Below is a small trained network, with its code and all its weights. Each question gives an input and a target symbol and asks what happens when units are switched off, that is, made to give their printed mean instead of their output.

import numpy as np


def w(rows, s, z=0):
    codes = np.array(rows[::2]) - 128.0
    scale = np.full(codes.shape[1], s)
    scale[-1] = z or s
    return codes * scale


def norm(h):
    return h / np.sqrt((h * h).mean(-1, keepdims=True) + 1e-5)


def f(y):
    return y / 2 * (1 + np.tanh(0.7978845608 * (y + 0.044715 * y**3)))


def softmax(a):
    e = np.exp(a - a.max(-1, keepdims=True))
    return e / e.sum(-1, keepdims=True)


def log_softmax(a):
    a = a - a.max(-1, keepdims=True)
    return a - np.log(np.exp(a).sum(-1, keepdims=True))


def net(x, mask):
    ids = ['ΦΩαβζμτψ'.index(c) for c in x.split()]
    T = len(ids)
    res = E[ids] + P[:T]
    r = norm(res)
    for j in range(3):
        rows = slice(2 * j, 2 * j + 2)
        q, k, v = (r @ M[0][rows].T for M in (Q, K, V))
        z = softmax(np.where(np.tri(T) > 0, q @ k.T / 2**0.5, -1e9)) @ v
        o = O[0][rows]
        res = res + np.where(mask[j], z, o[:, -1]) @ o[:, :-1]
    y = f(norm(res) @ A[0][:, :-1].T + A[0][:, -1])
    res = res + np.where(mask[3:19], y, B[0][:, -1]) @ B[0][:, :-1]
    return log_softmax(norm(res)[-1] @ U[:, :-1].T + U[:, -1])


Q, K, V, O, A, B = {}, {}, {}, {}, {}, {}
E = w([
[75,116,129,94,130,180,138,138,100],'Φ',
[151,139,49,114,195,177,79,63,91],'Ω',
[217,140,151,76,175,140,2,154,119],'α',
[73,94,149,118,122,169,160,143,105],'β',
[121,92,94,189,156,146,154,18,127],'ζ',
[222,177,149,118,112,45,135,156,118],'μ',
[107,100,191,141,96,33,195,38,139],'τ',
[100,96,157,119,129,188,116,155,128],'ψ',
],0.0035)
P = w([
[116,253,133,229,99,162,140,139,118],'0',
[135,200,70,190,31,181,135,133,156],'1',
[160,154,112,185,58,176,138,124,67],'2',
[139,200,104,139,128,179,174,127,219],'3',
[168,164,150,139,140,171,165,100,87],'4',
[119,126,47,126,50,124,111,126,172],'5',
[166,94,123,139,93,146,125,107,59],'6',
[148,145,134,103,196,154,185,119,192],'7',
[158,96,165,122,179,147,148,101,75],'8',
[115,47,80,123,61,108,83,116,112],'9',
[99,63,133,114,133,121,92,76,64],'10',
[111,73,138,76,200,147,152,99,158],'11',
],0.0033)
Q[0] = w([
[118,127,72,148,33,116,97,167,122],'H1',
[124,103,146,129,91,128,101,64,90],'H1',
[159,143,66,116,169,186,70,135,113],'H2',
[125,105,85,162,122,148,182,56,128],'H2',
[126,130,232,93,246,141,181,106,120],'H3',
[103,99,134,150,100,133,47,125,23],'H3',
],0.013)
K[0] = w([
[122,220,174,116,200,163,184,133,194],'H1',
[150,74,200,138,254,105,173,109,62],'H1',
[144,147,58,113,207,221,15,137,106],'H2',
[72,92,69,220,156,144,178,8,138],'H2',
[129,36,81,139,56,86,59,120,52],'H3',
[167,89,182,126,250,125,175,131,92],'H3',
],0.0084)
V[0] = w([
[168,127,80,126,77,188,54,170,149],'H1',
[74,88,93,210,180,166,103,69,96],'H1',
[119,56,162,68,180,146,96,104,132],'H2',
[71,32,132,68,131,147,125,74,147],'H2',
[86,133,155,156,90,140,218,220,115],'H3',
[146,75,254,159,119,135,95,134,224],'H3',
],0.0034)
O[0] = w([
[92,105,127,165,71,70,126,87,94,163],'H1',
[143,122,73,86,86,70,198,150,173,128],'H1',
[126,153,73,159,79,116,172,144,109,11],'H2',
[168,176,134,181,124,137,78,160,97,3],'H2',
[147,111,93,155,209,85,149,157,99,173],'H3',
[181,125,125,149,152,189,254,77,132,89],'H3',
],0.0044,0.0024)
A[0] = w([
[106,95,133,87,143,132,149,192,130,156],'N1',
[171,72,127,93,149,111,116,87,126,146],'N2',
[152,128,138,100,153,101,93,65,150,139],'N3',
[115,107,142,121,99,175,122,134,152,81],'N4',
[75,101,121,133,135,122,79,152,120,59],'N5',
[119,141,154,137,177,191,115,132,116,40],'N6',
[185,254,113,175,83,95,136,158,111,193],'N7',
[131,142,119,95,142,77,82,88,111,146],'N8',
[154,111,90,113,196,121,163,183,134,39],'N9',
[113,118,153,126,159,100,131,121,161,163],'N10',
[141,161,112,79,116,145,139,159,161,181],'N11',
[102,149,90,131,118,172,156,118,112,100],'N12',
[65,120,141,174,125,162,148,175,110,2],'N13',
[105,153,150,161,87,95,129,114,112,170],'N14',
[181,239,115,216,111,107,115,141,117,150],'N15',
[174,132,124,126,155,173,191,90,139,143],'N16',
],0.0074,0.0024)
B[0] = w([
[160,174,117,172,150,146,113,150,117,169],'N1',
[129,127,92,111,79,107,146,89,197,253],'N2',
[156,78,89,117,74,115,160,123,143,233],'N3',
[111,180,146,136,143,96,140,127,85,137],'N4',
[139,114,147,118,186,111,147,155,133,137],'N5',
[113,104,138,181,127,89,130,140,109,154],'N6',
[126,136,249,253,226,197,12,168,25,142],'N7',
[163,116,130,141,93,130,138,123,187,213],'N8',
[67,110,145,130,92,178,125,127,114,146],'N9',
[154,115,103,120,91,147,107,124,94,184],'N10',
[139,116,143,174,132,114,125,119,74,144],'N11',
[160,120,184,142,122,116,109,137,152,137],'N12',
[160,105,108,92,99,122,113,85,152,137],'N13',
[153,141,138,147,180,177,58,192,100,148],'N14',
[113,212,222,195,158,147,37,227,24,132],'N15',
[153,130,127,122,113,112,69,151,149,198],'N16',
],0.0067,0.004)
U = w([
[160,139,185,204,125,154,71,177,123,255],'Φ',
[168,87,69,87,70,103,125,62,188,77],'Ω',
[173,137,79,85,255,126,160,181,153,78],'α',
[54,171,204,90,73,175,158,52,90,40],'β',
[85,55,173,134,207,59,151,65,98,53],'ζ',
[60,96,81,140,135,240,187,150,111,141],'μ',
[38,139,127,48,103,73,109,221,120,115],'τ',
[140,228,104,137,126,109,210,107,58,232],'ψ',
],0.0085,0.0011)

Each question gives the input, a string of symbols that net reads in full, and the target symbol t.
The units are the heads (2 rows each of Q, K, V and O) and the neurons (one row each of A and B). Each row of codes is followed by its name. A weight is (code - 128) times the scale printed after its matrix; where a second scale follows, it is the last column's (O, A, B and U).
mask holds one flag per unit, heads first, then neurons. A switched-off unit (its flag False) gives its mean, the last column of its rows in O or B, instead of its output. The means were averaged over made-up inputs and are rounded, as every weight is.
A unit's drop is (log p(t) with every unit on - log p(t) with that unit switched off) / (log p(t) with every unit on - log p(t) with every unit switched off).
The circuit of an input: a set's keep is (log p(t) with only the set's units on - log p(t) with every unit switched off) / (log p(t) with every unit on - log p(t) with every unit switched off). Starting from the 12 units with the biggest drops (on a tie, the unit counted first), units are removed one at a time, each time the one whose removal leaves the highest keep (on an exact tie, the one counted first), for as long as the keep stays at least 0.8.
units of the circuit, in order: the units of the circuit, biggest drop first
unit that matters most: the unit with the biggest drop
k most important neurons: the k neurons with the biggest drops, biggest first
heads that matter: for each layer, one digit per head in row order, 1 if its drop is at least 0.15 and else 0, layers parted by /
input τ μ α Φ μ τ μ β Φ Φ Φ, target α: units of the circuit, in order => N5; N1; H1; N3
input μ Ω ζ ψ Φ, target ψ: unit that matters most => H1
input ψ ψ Φ ψ μ μ ψ ζ ζ ψ ψ τ, target Φ: heads that matter => 010
input β α Φ, target μ: 4 most important neurons => N9; N1; N2; N3
input τ β ψ Φ, target μ: 2 most important neurons => N9; N2
input β Ω μ μ μ τ ζ Φ Ω ψ, target α: heads that matter => 000
input Φ μ τ α μ ψ, target β: units of the circuit, in order => H3; N4; N3
input Ω ψ τ, target Φ: heads that matter => 000
input μ β ζ μ β Φ τ ψ β, target Φ: 2 most important neurons => N16; N1
input β ψ ψ, target μ: heads that matter => 101
input α μ μ Φ ψ τ β Φ β, target μ: heads that matter => 101
input μ β Φ Ω Φ α τ β, target β: heads that matter => 101
input τ τ Φ μ β, target α: units of the circuit, in order => H3; N5; N1
input μ μ ζ ζ μ ψ, target ψ: unit that matters most => N4
input μ μ τ ψ α ζ μ τ β, target ζ: heads that matter => 000
input μ μ τ ψ β, target Φ: units of the circuit, in order => N16; N3
input ψ τ μ τ ψ τ ζ Φ τ Φ, target α: heads that matter => 000
input ζ Φ Ω Φ Ω α β, target τ: heads that matter => 001
input β ψ μ μ ψ ψ ψ α Ω μ Φ, target τ: heads that matter => 011
input ψ β τ Ω μ, target Φ: heads that matter => 000
input μ τ μ μ ζ Φ μ ψ Φ, target ζ: unit that matters most => N6
input ψ τ Φ μ α τ Φ, target β: 2 most important neurons => N3; N4
input ζ α Φ β, target β: heads that matter => 100
